[[127 127 130 129 127 128 129 130 128 128 128 130 129]
 [134 133 127 124 133 124 126 128 123 134 134 128 125]
 [151 150 118 114 150 114 117 118 113 151 151 118 116]
 [119 120 137 141 120 141 139 137 142 118 118 137 140]
 [122 121 126 127 122 127 126 125 126 121 121 125 127]
 [138 138 118 116 138 116 117 119 115 139 139 119 116]
 [149 148 119 115 148 115 118 121 115 150 150 121 116]]
|
[[134 133 127 124 133 124 126 128 123 134 134 128 125]
 [119 120 137 141 120 141 139 137 142 118 118 137 140]
 [138 138 118 116 138 116 117 119 115 139 139 119 116]]

[[121 126 132 108 134 113 134 130 116 127 122]
 [138 127 130 131 144 117 139 138 139 143 124]
 [131 117 134 123 130 125 131 130 137 106 128]
 [133 131 133 134 129 120 128 133 134 136 130]
 [109 129 117 138 117 133 115 114 115 116 138]
 [112 123 109 116 116 140 127 130 124 118 145]
 [146 133 141 136 151 112 129 143 146 147 124]]
|
[[138 127 130 131 144 117 139 138 139 143 124]
 [133 131 133 134 129 120 128 133 134 136 130]
 [112 123 109 116 116 140 127 130 124 118 145]]

[[109 114]
 [144 146]
 [107 111]
 [147 145]]
|
[[144 146]
 [147 145]]

[[134 127 128 115 124 127]
 [128 120 130 141 122 105]
 [133 130 127 123 137 138]
 [137 114 124 152 127 136]
 [140 120 129 116 136 115]]
|
[[128 120 130 141 122 105]
 [137 114 124 152 127 136]]

[[134 127 109 131 135]
 [114 121 103 115 123]
 [124 118 116 105 140]
 [105 153 116 125 135]]
|
[[114 121 103 115 123]
 [105 153 116 125 135]]

[[116 132 116]
 [140 119 116]
 [105 140 141]
 [132 136 135]
 [113 126 131]
 [117 145 114]
 [120 148 137]
 [156 116 118]
 [120 116 133]]
|
[[140 119 116]
 [132 136 135]
 [117 145 114]
 [156 116 118]]

[[142 139 145 140 141]
 [142 140 149 147 149]
 [140 144 145 142 140]
 [138 152 146 143 152]
 [141 139 146 141 147]
 [141 139 141 143 139]
 [142 144 140 144 143]]
|
[[142 140 149 147 149]
 [138 152 146 143 152]
 [141 139 141 143 139]]

[[134 122 133 133 125 144 116 122]
 [131 123 126 135 143 126 127 140]
 [112 123 134 117 124 141 137 129]
 [140 123 136 126 126 118 127 125]
 [129 142 126 132 127 131 112 142]
 [131 128 130 102 124 112 130 125]
 [129 122 111 118 124 136 126 136]]
|
[[131 123 126 135 143 126 127 140]
 [140 123 136 126 126 118 127 125]
 [131 128 130 102 124 112 130 125]]
